Moves between elements:
β: j588->j637, j753->j383, j175->j128, j157->j241, j452->j66, j437->j138, j670->j959, j839->j658, j730->j802, j3->j151, j814->j231, j36->j489, j241->j752, j507->j730, j684->j90, j637->j940, j163->j684, j161->j814, j824->j194, j658->j604, j791->j483, j173->j402, j194->j661, j29->j365, j151->j259, j138->j179, j732->j650, j770->j293, j226->j729, j849->j294, j489->j655, j402->j80, j365->j578, j483->j862, j294->j322, j305->j795, j663->j670, j428->j607, j612->j732, j295->j964, j356->j770, j607->j20, j504->j295, j128->j747, j66->j490, j795->j375, j302->j226, j383->j576
α: j293->j650, j802->j80, j753->j849, j655->j862, j175->j504, j490->j179, j452->j437, j437->j36, j670->j795, j576->j322, j604->j90, j90->j576, j839->j163, j730->j402, j375->j729, j3->j157, j179->j655, j729->j940, j36->j791, j507->j173, j684->j383, j163->j753, j824->j356, j658->j684, j173->j3, j194->j770, j29->j428, j151->j241, j138->j489, j732->j814, j770->j732, j226->j637, j489->j483, j402->j151, j959->j375, j365->j607, j80->j259, j650->j231, j661->j293, j747->j964, j305->j302, j663->j305, j428->j175, j612->j161, j20->j747, j259->j752, j578->j20, j356->j612, j607->j128, j128->j295, j66->j138, j795->j226, j302->j588, j383->j294
δ: j293->j729, j802->j90, j753->j157, j655->j964, j175->j791, j490->j20, j452->j428, j437->j175, j670->j770, j576->j752, j604->j80, j90->j259, j839->j173, j730->j684, j375->j650, j3->j849, j179->j747, j729->j231, j36->j504, j507->j163, j684->j151, j163->j3, j824->j305, j658->j402, j173->j753, j194->j795, j29->j437, j151->j294, j138->j128, j732->j637, j770->j226, j226->j814, j489->j295, j402->j383, j959->j293, j365->j138, j80->j576, j650->j940, j661->j375, j747->j862, j305->j612, j663->j356, j428->j36, j612->j588, j20->j655, j259->j322, j578->j179, j356->j302, j607->j489, j128->j483, j66->j607, j795->j732, j302->j161, j383->j241
π: j293->j375, j231->j940, j940->j231, j802->j604, j588->j161, j753->j3, j655->j747, j175->j36, j490->j578, j157->j849, j452->j29, j437->j428, j670->j194, j576->j259, j604->j802, j90->j80, j839->j507, j730->j658, j375->j293, j3->j753, j179->j20, j729->j650, j814->j637, j36->j175, j241->j294, j507->j839, j684->j402, j637->j814, j163->j173, j161->j588, j824->j663, j658->j730, j791->j504, j173->j163, j194->j670, j29->j452, j151->j383, j138->j607, j732->j226, j770->j795, j226->j732, j849->j157, j489->j128, j402->j684, j862->j964, j959->j661, j365->j66, j322->j752, j80->j90, j650->j729, j483->j295, j661->j959, j294->j241, j964->j862, j747->j655, j305->j356, j663->j824, j428->j437, j752->j322, j612->j302, j20->j179, j259->j576, j578->j490, j295->j483, j356->j305, j607->j138, j504->j791, j128->j489, j66->j365, j795->j770, j302->j612, j383->j151
ε: j293->j80, j231->j752, j940->j322, j802->j490, j588->j849, j753->j175, j655->j650, j175->j302, j490->j661, j157->j791, j452->j824, j437->j356, j670->j658, j576->j747, j604->j578, j90->j20, j839->j29, j730->j66, j375->j90, j3->j36, j179->j293, j729->j576, j814->j241, j36->j612, j241->j483, j507->j452, j684->j607, j637->j294, j163->j428, j161->j157, j824->j507, j658->j365, j791->j161, j173->j437, j194->j730, j29->j663, j151->j489, j138->j770, j732->j151, j770->j402, j226->j383, j849->j504, j489->j732, j402->j138, j862->j231, j959->j604, j365->j670, j322->j964, j80->j179, j650->j259, j483->j814, j661->j802, j294->j295, j964->j940, j747->j729, j305->j163, j663->j839, j428->j305, j752->j862, j612->j3, j20->j375, j259->j655, j578->j959, j295->j637, j356->j173, j607->j795, j504->j588, j128->j226, j66->j194, j795->j684, j302->j753, j383->j128
θ: j293->j770, j231->j814, j940->j637, j802->j730, j655->j489, j490->j66, j670->j663, j576->j383, j604->j658, j90->j684, j730->j507, j375->j795, j179->j138, j729->j226, j814->j161, j241->j157, j684->j163, j637->j588, j658->j839, j194->j824, j151->j3, j138->j437, j732->j612, j770->j356, j226->j302, j489->j36, j402->j173, j862->j483, j959->j670, j365->j29, j322->j294, j80->j402, j650->j732, j483->j791, j661->j194, j294->j849, j964->j295, j747->j128, j752->j241, j20->j607, j259->j151, j578->j365, j295->j504, j607->j428, j128->j175, j66->j452, j795->j305, j383->j753

In the rows, 24 stands for zero.

The rows follow the links: the fewer symbols apart two elements are, the more alike their rows tend to be.

Here are some elements, each with a row of numbers. One shown again gets a slightly different row.
j452: 21 31 24 19 33 25 27 15 26 35 27 23 22 13 22 13 20 33 18 19 23 32 13 34 29 20 23 33 31 25 36 23 25 21 23 25 27 20 29 26 28 25 20 20 17 31 24 35 15 35 38 25 23 32 25 24 29 37 29 19 24 12 25 31 31 17
j175: 19 29 37 28 31 24 17 36 26 27 29 11 17 23 35 31 24 36 33 31 27 15 17 28 23 28 28 21 33 20 27 14 28 26 30 30 20 33 31 20 27 24 16 23 17 32 28 23 23 23 34 17 20 25 28 9 25 35 32 18 28 31 26 29 22 21
j795: 14 21 17 23 26 29 29 18 12 31 32 38 26 26 13 24 27 16 15 14 18 31 28 22 37 17 32 31 25 25 30 33 20 31 22 29 25 8 16 29 26 23 26 36 20 20 16 27 20 29 21 31 26 33 18 32 22 30 28 30 20 28 22 31 19 27
j383: 30 26 29 36 22 15 24 36 26 18 21 13 26 29 35 38 25 21 30 35 23 17 29 18 18 24 25 18 24 26 19 21 28 18 29 21 24 26 30 19 25 27 19 26 20 26 29 15 34 18 22 8 18 15 31 21 27 22 30 26 29 34 27 18 24 30
j791: 16 24 36 24 29 28 18 29 33 24 30 15 22 27 31 28 19 33 29 32 36 16 15 31 24 34 28 22 29 14 21 15 28 30 25 28 15 39 26 19 26 28 20 19 20 29 32 24 27 22 31 27 22 24 29 12 27 26 31 13 22 24 26 27 24 16
j839: 27 30 23 28 30 12 22 24 26 24 25 21 23 23 38 23 24 28 26 22 32 22 14 34 20 16 27 23 22 17 32 24 28 18 25 12 28 16 30 18 28 37 18 17 14 29 29 24 22 27 33 9 25 13 32 27 27 34 33 14 28 20 26 18 30 29
j637: 13 21 24 27 29 33 28 22 27 22 36 38 23 28 16 19 27 13 16 24 31 32 25 22 30 31 23 27 29 16 13 24 23 26 20 30 14 31 19 28 20 20 30 20 27 19 24 29 30 15 18 30 31 36 17 31 28 15 25 25 12 26 23 30 16 21
j588: 7 20 24 27 34 28 24 21 29 26 43 33 24 26 22 20 28 16 19 20 31 31 19 28 32 27 26 26 32 11 18 16 23 25 19 31 14 31 21 23 26 20 23 20 18 25 25 29 29 21 21 23 30 36 23 31 30 25 35 20 11 24 25 31 15 21
j173: 22 24 27 29 25 17 21 21 25 24 25 15 25 28 36 33 20 25 30 19 27 18 15 28 21 20 30 21 21 25 32 29 24 22 26 20 24 14 30 19 31 36 18 22 10 36 27 22 24 24 31 13 22 7 29 19 24 34 37 20 24 26 28 20 26 32
j356: 18 28 22 24 25 23 15 28 20 22 31 26 21 34 31 30 26 26 28 20 29 14 14 31 27 20 38 27 22 14 31 25 24 36 29 22 23 12 20 17 34 33 18 31 11 30 22 24 21 21 29 22 25 21 27 17 18 37 38 21 22 37 24 26 19 31
j20: 28 21 20 15 19 33 29 18 20 31 17 25 27 21 9 26 19 30 23 26 14 28 34 20 30 26 21 30 21 43 31 32 20 28 23 32 30 24 22 32 20 18 30 29 31 23 24 28 18 32 24 39 24 27 17 21 23 25 13 29 29 18 18 28 26 23
j365: 37 31 23 10 22 25 18 24 22 24 9 21 19 22 26 15 26 41 29 27 29 16 16 32 15 22 24 26 19 25 35 23 31 27 27 17 36 23 27 19 27 31 22 20 28 28 28 27 16 30 39 31 25 19 29 15 20 29 17 17 37 21 24 24 31 19
j729: 31 25 24 26 17 22 18 37 19 17 19 28 23 34 25 29 35 20 30 26 20 15 34 16 17 29 26 20 21 23 18 25 24 28 30 26 29 25 19 25 22 18 24 27 33 16 19 16 25 18 17 28 27 27 26 21 16 15 17 36 30 45 26 26 19 25
j959: 42 26 17 18 16 20 22 25 17 18 14 37 22 31 25 18 35 23 27 19 26 20 25 25 16 19 29 27 15 21 28 28 28 27 26 15 38 18 18 24 25 30 28 25 34 14 23 20 16 24 24 32 30 21 27 31 17 19 14 27 32 34 24 23 26 30
j814: 21 22 29 27 23 25 15 31 27 15 29 31 24 35 28 27 32 18 27 27 37 18 24 27 21 33 32 19 25 8 14 21 27 34 27 24 19 36 20 19 23 26 30 22 29 20 27 18 27 17 18 33 30 23 28 20 24 13 24 23 19 35 27 25 14 28

Each walk starts at a row. The symbols on each line, taken left to right, move it on to the next element.
Each answer is a row, close to the row of the element it stands for.
start 20 24 25 15 24 34 30 16 20 37 24 23 26 17 12 24 17 33 19 21 16 28 28 24 35 24 20 32 28 38 35 30 22 30 25 32 23 21 23 31 26 21 26 31 22 30 21 31 17 38 29 32 21 28 18 23 22 35 23 25 24 14 19 29 28 20
α π π π β π θ β
35 26 28 17 15 25 21 36 23 21 12 12 21 25 25 31 27 35 32 32 21 14 34 21 14 32 26 19 24 32 22 21 26 28 29 28 30 36 26 22 19 18 24 29 39 18 25 20 24 22 25 32 21 25 25 14 20 19 13 33 34 32 25 25 25 19
δ π π θ π ε β π
28 21 25 23 19 26 18 30 23 17 18 31 24 36 24 23 34 16 31 27 32 20 31 22 18 34 28 19 20 18 15 21 27 33 26 22 23 36 21 22 20 23 30 25 36 14 26 18 27 15 18 38 29 26 25 23 18 7 15 27 23 34 23 24 18 26
start 26 22 17 24 15 25 35 16 21 28 17 27 32 22 18 29 17 18 19 21 12 32 41 14 30 17 16 26 17 42 26 34 19 24 20 24 27 15 23 31 20 18 31 31 27 23 21 21 27 32 14 23 24 18 20 37 26 18 16 32 23 18 19 19 29 32
δ α θ π β π θ
24 23 28 32 21 20 21 27 34 15 26 18 29 31 39 33 25 17 31 33 33 19 26 24 21 29 25 16 24 19 12 23 28 25 27 19 18 36 27 18 21 30 26 17 24 22 34 16 35 17 16 17 26 12 27 24 28 14 28 15 21 24 28 17 23 26
θ ε ε π β π β π
19 20 20 23 20 32 28 26 24 20 30 36 29 29 13 19 31 13 19 25 26 30 35 18 28 31 23 24 24 24 11 25 21 29 21 28 19 32 17 32 19 19 33 26 33 15 23 25 29 22 16 34 31 34 21 33 22 10 18 27 18 24 22 25 17 22
start 30 24 23 28 14 17 22 22 23 20 17 17 28 28 36 36 19 24 29 24 21 16 26 24 22 19 26 20 17 31 31 33 24 26 27 15 26 12 29 16 27 34 22 27 20 30 28 16 26 25 26 15 22 2 29 22 19 28 28 21 27 27 25 14 27 33
θ π ε β θ
14 27 28 19 32 32 24 16 23 36 33 20 24 17 19 25 17 33 19 22 25 29 17 31 35 19 24 29 31 31 35 22 18 26 25 32 21 19 28 28 29 25 21 30 14 35 22 32 21 35 34 27 18 26 21 17 26 41 35 21 26 16 22 28 25 19
δ π π ε β π
25 26 24 31 20 18 15 41 20 19 27 23 17 33 31 31 35 19 31 24 24 14 25 25 17 31 33 20 26 15 21 19 25 31 30 28 27 26 20 17 29 22 21 27 24 20 22 15 24 16 23 23 25 28 28 19 17 23 28 31 27 47 24 28 18 28
start 16 28 29 34 27 19 19 26 32 19 31 14 26 28 40 33 20 20 28 31 37 19 20 27 23 27 26 20 24 13 17 19 27 21 24 21 13 31 31 18 25 32 23 17 16 30 32 20 34 20 25 13 21 17 28 18 30 25 35 14 18 22 28 20 24 22
ε π β ε π θ
14 24 29 29 28 26 15 32 32 21 34 24 22 35 34 26 32 21 28 26 38 18 13 30 23 33 33 19 29 4 16 15 28 31 27 23 17 30 22 16 30 30 22 23 20 26 26 21 27 16 25 24 26 25 27 19 26 23 35 17 17 29 30 26 16 25
π ε β θ ε π β
23 23 34 21 24 30 17 30 30 24 19 17 23 26 31 29 22 32 33 35 34 16 25 27 19 38 25 21 28 22 17 15 29 35 27 27 18 43 29 21 20 28 23 19 31 24 35 21 28 22 26 35 24 25 25 12 24 17 22 17 23 26 27 24 26 17
start 28 20 17 20 17 30 28 17 13 29 23 39 29 26 11 24 26 17 17 16 18 31 35 18 29 21 26 28 19 32 22 38 18 27 22 27 28 14 15 32 24 18 33 31 32 19 18 24 19 26 20 35 28 28 16 32 17 22 17 34 23 29 21 25 21 28
θ δ θ ε π
21 30 31 37 32 14 21 32 30 20 30 12 24 26 39 32 24 21 28 30 27 20 19 23 21 22 26 22 28 22 25 18 26 18 29 25 20 22 28 18 27 29 16 21 13 34 25 21 29 22 27 6 23 17 30 19 25 30 37 21 24 30 29 18 23 30
π β β ε θ θ π β
26 25 34 24 21 26 16 40 24 23 18 11 20 25 29 35 25 36 32 33 22 15 27 25 15 33 28 20 28 30 25 13 29 26 31 32 24 35 31 21 24 20 21 26 27 26 28 19 22 24 29 27 21 26 26 6 21 27 24 27 34 34 25 28 23 17
start 29 25 12 22 27 26 29 18 21 29 30 40 24 21 14 8 32 23 14 13 24 34 18 29 25 14 26 32 21 18 30 29 23 21 19 21 32 13 20 27 28 23 26 24 25 17 16 34 16 29 29 29 30 35 21 40 22 26 23 26 25 19 22 30 24 28
ε π β ε π θ
30 29 22 15 28 29 29 14 24 35 22 29 24 10 16 12 21 37 17 20 23 32 22 29 26 17 17 28 25 32 34 28 24 18 20 27 31 23 24 30 25 23 24 21 28 25 25 35 14 33 33 32 26 33 24 28 25 30 19 21 29 11 20 29 32 19
π β π θ π ε β π
31 24 15 18 22 25 28 19 17 26 20 40 27 22 12 13 31 20 17 19 18 33 27 21 23 18 23 27 20 24 26 32 23 21 19 21 34 17 19 32 24 20 31 23 32 14 19 28 17 26 23 32 31 35 22 38 19 17 12 33 26 22 24 26 25 26
start 30 21 26 26 13 25 25 27 31 13 17 18 28 30 30 30 24 18 32 35 30 18 32 21 20 31 20 19 18 25 11 24 26 27 26 21 20 34 24 25 19 26 29 19 32 21 31 18 33 17 16 22 26 15 27 28 24 7 18 24 25 22 25 18 22 26
ε ε ε ε π π
32 22 31 16 18 29 19 30 27 18 14 20 23 29 25 26 22 30 33 36 32 17 32 25 21 38 23 22 22 27 15 20 25 31 27 25 20 41 26 20 17 25 29 25 40 22 32 22 28 22 23 38 25 25 24 15 23 12 12 23 26 24 24 21 26 22
start 20 28 21 23 35 25 27 19 23 28 37 39 23 20 19 11 28 23 14 14 29 31 10 30 28 12 26 30 24 15 31 27 22 19 23 22 29 11 21 24 27 25 20 22 16 24 16 33 19 25 29 23 28 34 26 32 25 32 32 22 20 20 26 31 24 25
δ π β θ β θ β
26 22 21 22 17 22 17 27 16 24 22 29 20 33 28 31 34 24 29 18 21 11 22 27 21 20 38 22 15 22 29 31 25 38 28 22 30 13 16 18 29 27 23 31 23 21 19 18 18 22 27 29 27 19 26 18 13 28 27 27 27 40 25 26 16 35
β θ ε β α δ
25 19 22 29 19 28 32 17 31 19 22 27 32 25 21 24 18 13 22 31 21 34 35 18 29 29 14 25 24 29 11 27 21 20 22 27 19 36 23 32 15 20 33 24 33 23 28 23 36 20 10 23 23 23 20 35 31 7 18 27 18 17 24 19 22 23
start 35 27 16 20 21 19 20 28 17 19 19 36 17 30 27 15 35 27 23 15 29 18 13 30 16 16 33 22 16 15 30 24 24 25 28 15 38 17 22 18 27 31 20 24 25 14 23 22 14 25 33 26 29 24 28 27 17 25 22 25 32 33 23 23 26 30
ε α α β ε π α π
24 21 29 18 23 35 27 20 29 26 20 25 27 21 12 22 23 28 22 31 25 29 34 22 26 37 16 24 28 31 14 20 25 30 20 30 18 40 22 31 19 16 31 21 37 18 28 27 28 25 17 39 26 32 16 26 28 14 13 26 20 16 22 24 26 17
ε θ ε π ε π
15 21 32 23 32 37 26 20 30 27 31 23 27 22 17 21 17 27 22 31 28 32 28 23 33 35 19 27 33 25 17 15 23 27 21 34 16 44 26 28 18 17 29 21 30 26 26 30 29 24 23 36 23 33 20 23 31 22 21 21 15 13 26 26 23 13
